Small tables with named rows and columns. After each table, cells are looked up by row and column.

Nom =
	Gikaza	Zuvazit	Kadelot	Manida	Teli	Val	Zose	Rudoleb
Puf	-0.332	0.352	-0.327	0.055	0.821	-0.148	0.129	-0.613
Gizoda	0.102	-0.353	0.532	-0.099	0.907	0.091	-0.274	-0.609
Vomo	-0.037	-0.478	0.613	0.610	0.732	-0.010	0.880	-0.502
Begib	0.366	-0.078	0.040	0.087	0.266	-0.049	0.136	-0.315
Kipip	0.429	0.281	0.033	0.330	0.221	-0.285	0.665	-0.106
Kopafi	0.126	0.026	-0.058	0.828	0.883	-0.556	0.686	-0.608
Vovok	-0.036	0.605	-0.214	0.553	0.561	0.045	0.595	0.166
Muzupif	0.062	-0.346	0.396	-0.052	0.907	0.089	0.107	-0.631
Mub	0.372	-0.234	0.504	0.712	0.791	-0.057	0.841	-0.550
Nobiva	0.139	-0.110	0.548	-0.508	0.824	0.019	0.187	-0.670
Gubefi	0.712	-0.115	0.070	0.641	0.864	-0.199	0.847	-0.484
Bet	0.332	0.670	0.072	0.461	-0.336	-0.530	0.027	0.688
Nub	0.763	-0.294	0.453	0.366	0.766	-0.242	0.643	-0.458
Sef	-0.130	0.100	0.217	-0.421	0.631	0.097	-0.063	-0.594

What is the Val of Kopafi in Nom? -0.556
What is the Val of Begib in Nom? -0.049
What is the Rudoleb of Puf in Nom? -0.613
What is the Kadelot of Gubefi in Nom? 0.070
What is the Zose of Kipip in Nom? 0.665
What is the Manida of Gizoda in Nom? -0.099
What is the Rudoleb of Muzupif in Nom? -0.631
What is the Teli of Bet in Nom? -0.336
What is the Zose of Sef in Nom? -0.063
What is the Teli of Muzupif in Nom? 0.907
What is the Zose of Begib in Nom? 0.136
What is the Kadelot of Mub in Nom? 0.504
What is the Manida of Sef in Nom? -0.421
What is the Val of Puf in Nom? -0.148
What is the Gikaza of Begib in Nom? 0.366
What is the Manida of Kipip in Nom? 0.330
What is the Teli of Puf in Nom? 0.821

Fev.tsv
	Fulur	Tobi	Zefoz	Zud
Sano	-31	65	-85	-52
Kas	14	37	-7	-65
Buraliv	27	29	21	-41
Sim	23	29	41	-31
Dap	21	20	37	-7
Nidogar	15	14	37	-2
Rek	16	9	33	-2
Ket	8	1	29	9
Zonot	15	-12	32	-4
Betet	14	-15	44	12
Zed	2	-27	40	9
Zor	4	-25	46	21
Motoge	4	-27	45	7

Sano, Zefoz -> -85
Kas, Fulur -> 14
Nidogar, Zud -> -2
Kas, Zud -> -65
Zonot, Fulur -> 15
Kas, Tobi -> 37
Motoge, Zefoz -> 45

Table Vuvafeb
	Gaz	Gosod	Gevo	Firisa	Karudu	Fer	Gak	Zevup
Rure	73	91	54	163	67	70	135	173
Ruru	42	139	71	163	141	82	166	165
Bomum	114	185	114	84	71	165	171	163
Dem	143	135	138	108	154	148	120	121
Rap	170	172	167	84	110	176	150	123
Kar	61	175	151	160	194	109	157	106
Dizevin	166	105	169	163	173	131	111	103
Mes	83	122	94	161	108	108	116	141
Bov	143	117	133	110	109	135	122	121
Kobifab	83	185	172	99	171	161	158	116

Fer of Rap = 176
Karudu of Kobifab = 171
Gevo of Rure = 54
Zevup of Dem = 121
Karudu of Bov = 109
Firisa of Rap = 84
Firisa of Bomum = 84
Gak of Bomum = 171
Zevup of Dizevin = 103
Firisa of Kobifab = 99
Gosod of Bov = 117
Firisa of Bov = 110
Gak of Bov = 122
Fer of Rure = 70
Karudu of Rure = 67
Gak of Rure = 135
Zevup of Kobifab = 116
Fer of Mes = 108
Which row has the largest Gak? Bomum

Nel.tsv
	Piv	Nule	Num	Lin	Dosuk	Sena	Nas	Nikuzed
Tunami	-0.05	-0.67	-0.11	0.41	0.46	-0.10	0.41	-0.29
Mavivuf	-0.33	-0.64	-0.29	-0.41	-0.21	0.73	0.12	0.04
Moparez	-0.07	-0.22	-0.78	-0.34	-0.30	0.50	0.38	-0.34
Rikor	0.06	-0.07	0.20	0.49	0.39	-0.83	-0.07	-0.26
Nimo	0.23	0.26	-0.63	0.19	-0.03	-0.40	0.44	-0.58
Ras	0.09	0.07	-0.87	-0.17	-0.27	0.13	0.50	-0.49

What is the Sena of Rikor in Nel?
-0.83
What is the Lin of Nimo in Nel?
0.19
What is the Lin of Tunami in Nel?
0.41
What is the Sena of Nimo in Nel?
-0.40
What is the Dosuk of Mavivuf in Nel?
-0.21
What is the Nule of Moparez in Nel?
-0.22
What is the Dosuk of Ras in Nel?
-0.27
What is the Piv of Tunami in Nel?
-0.05
What is the Nikuzed of Moparez in Nel?
-0.34
What is the Sena of Moparez in Nel?
0.50
What is the Dosuk of Rikor in Nel?
0.39
What is the Nule of Tunami in Nel?
-0.67
What is the Lin of Moparez in Nel?
-0.34

Notevaz.tsv
	Rem	Lut	Vomam	Lanolo	Miposis	Ror	Kanupo
Vupi	159	82	152	129	216	45	178
Tov	139	88	126	102	201	61	169
Nup	180	129	140	102	123	112	207

Kanupo of Vupi = 178
Rem of Tov = 139
Ror of Nup = 112
Lut of Tov = 88
Rem of Nup = 180
Lut of Nup = 129
Vomam of Tov = 126
Lanolo of Tov = 102

Table Dolomu
,Tubupu,Tolus,Lum,Mes,Gepig,Mem,Meno,Zep,Kasinis
Rovupog,111,126,136,151,102,145,164,132,145
Bifiva,46,37,78,123,135,140,28,191,12
Veb,209,235,140,120,148,242,114,113,200
Vufos,72,222,152,229,113,135,109,148,253
Biforu,51,75,106,111,148,131,106,171,147
Lofolil,185,112,179,245,84,172,192,175,106
Fur,50,108,93,112,136,108,141,149,33
Fikosis,60,147,119,119,139,144,193,81,69
Zuvor,116,209,147,166,121,217,172,5,167
Sonak,124,89,100,118,117,83,66,200,101

Kasinis of Biforu: 147
Mes of Bifiva: 123
Tolus of Biforu: 75
Kasinis of Fur: 33
Kasinis of Vufos: 253
Tolus of Fur: 108
Gepig of Veb: 148
Mem of Zuvor: 217

Kagu
|  | Rofamu | Rukolu | Tul |
|---|---|---|---|
| Kol | 31 | 77 | 67 |
| Fad | 43 | 19 | 114 |
| Vub | 112 | 124 | 166 |
| Punesa | 85 | 30 | 93 |
| Lipa | 117 | 84 | 195 |

Rofamu of Kol: 31
Rukolu of Fad: 19
Tul of Vub: 166
Rofamu of Vub: 112
Tul of Kol: 67
Rukolu of Vub: 124
Rofamu of Lipa: 117
Tul of Punesa: 93
Rukolu of Punesa: 30
Tul of Fad: 114
Rukolu of Lipa: 84
Rofamu of Fad: 43
Rukolu of Kol: 77
Tul of Lipa: 195
Rofamu of Punesa: 85

Dav
          Vas     Kar  Ligabub     Fiv  Vusefa    Zipo   Livo    Suru
Sef     39855  -18120    24814    3666   32275  -54276   2365   -3923
Gaf     25873    3010    -2995   36040    4514  -54276   8208  -12613
Benu    37124   -4863    50823  -23321    8657  -54276  15027   -1043
Ritot   11653  -17479    -4799    5578      72  -54276  -2862   11077
Lozuli  42042    9906   -18256   33518   22742  -54276  24737   37727

What is the Zipo of Sef in Dav? -54276
What is the Vas of Lozuli in Dav? 42042
What is the Livo of Benu in Dav? 15027
What is the Kar of Sef in Dav? -18120
What is the Fiv of Sef in Dav? 3666
What is the Livo of Lozuli in Dav? 24737
What is the Ligabub of Lozuli in Dav? -18256
What is the Vas of Ritot in Dav? 11653
What is the Livo of Gaf in Dav? 8208
What is the Zipo of Gaf in Dav? -54276
What is the Vusefa of Benu in Dav? 8657
What is the Fiv of Lozuli in Dav? 33518

Lenu:
      Banege  Tene  Bom
Sen       19   110   88
Bamo      45    95  138
Kun       91   166  155
Faz       14    42  209
Mep      128   135  109

What is the Tene of Bamo in Lenu? 95
What is the Bom of Kun in Lenu? 155
What is the Tene of Kun in Lenu? 166
What is the Bom of Mep in Lenu? 109
What is the Banege of Mep in Lenu? 128
What is the Banege of Sen in Lenu? 19
What is the Tene of Faz in Lenu? 42
What is the Tene of Sen in Lenu? 110

Kot:
columns: Manedi, Kimulim, Rig, Vev, Kabo, Rim
Lezok: [795, 546, 869, 423, 455, 692]
Todola: [372, 438, 415, 523, 543, 219]
Zaze: [412, 310, 402, 578, 807, 795]
Zug: [765, 421, 137, 93, 550, 814]
Ged: [297, 359, 502, 700, 534, 639]
Fiba: [546, 651, 745, 444, 470, 360]
Saz: [138, 385, 516, 285, 481, 723]
Zelavig: [140, 779, 784, 213, 253, 231]
Lebefik: [789, 124, 729, 313, 704, 465]
Tizekom: [476, 59, 393, 165, 555, 360]
Bef: [661, 337, 638, 657, 546, 682]

What is the Kimulim of Lebefik in Kot? 124
What is the Rig of Lebefik in Kot? 729
What is the Rim of Bef in Kot? 682
What is the Kabo of Zug in Kot? 550
What is the Rim of Ged in Kot? 639
What is the Rig of Tizekom in Kot? 393
What is the Rig of Fiba in Kot? 745
What is the Manedi of Zelavig in Kot? 140
What is the Rig of Zaze in Kot? 402
What is the Vev of Tizekom in Kot? 165
What is the Rig of Saz in Kot? 516
Which row has the largest Kabo? Zaze

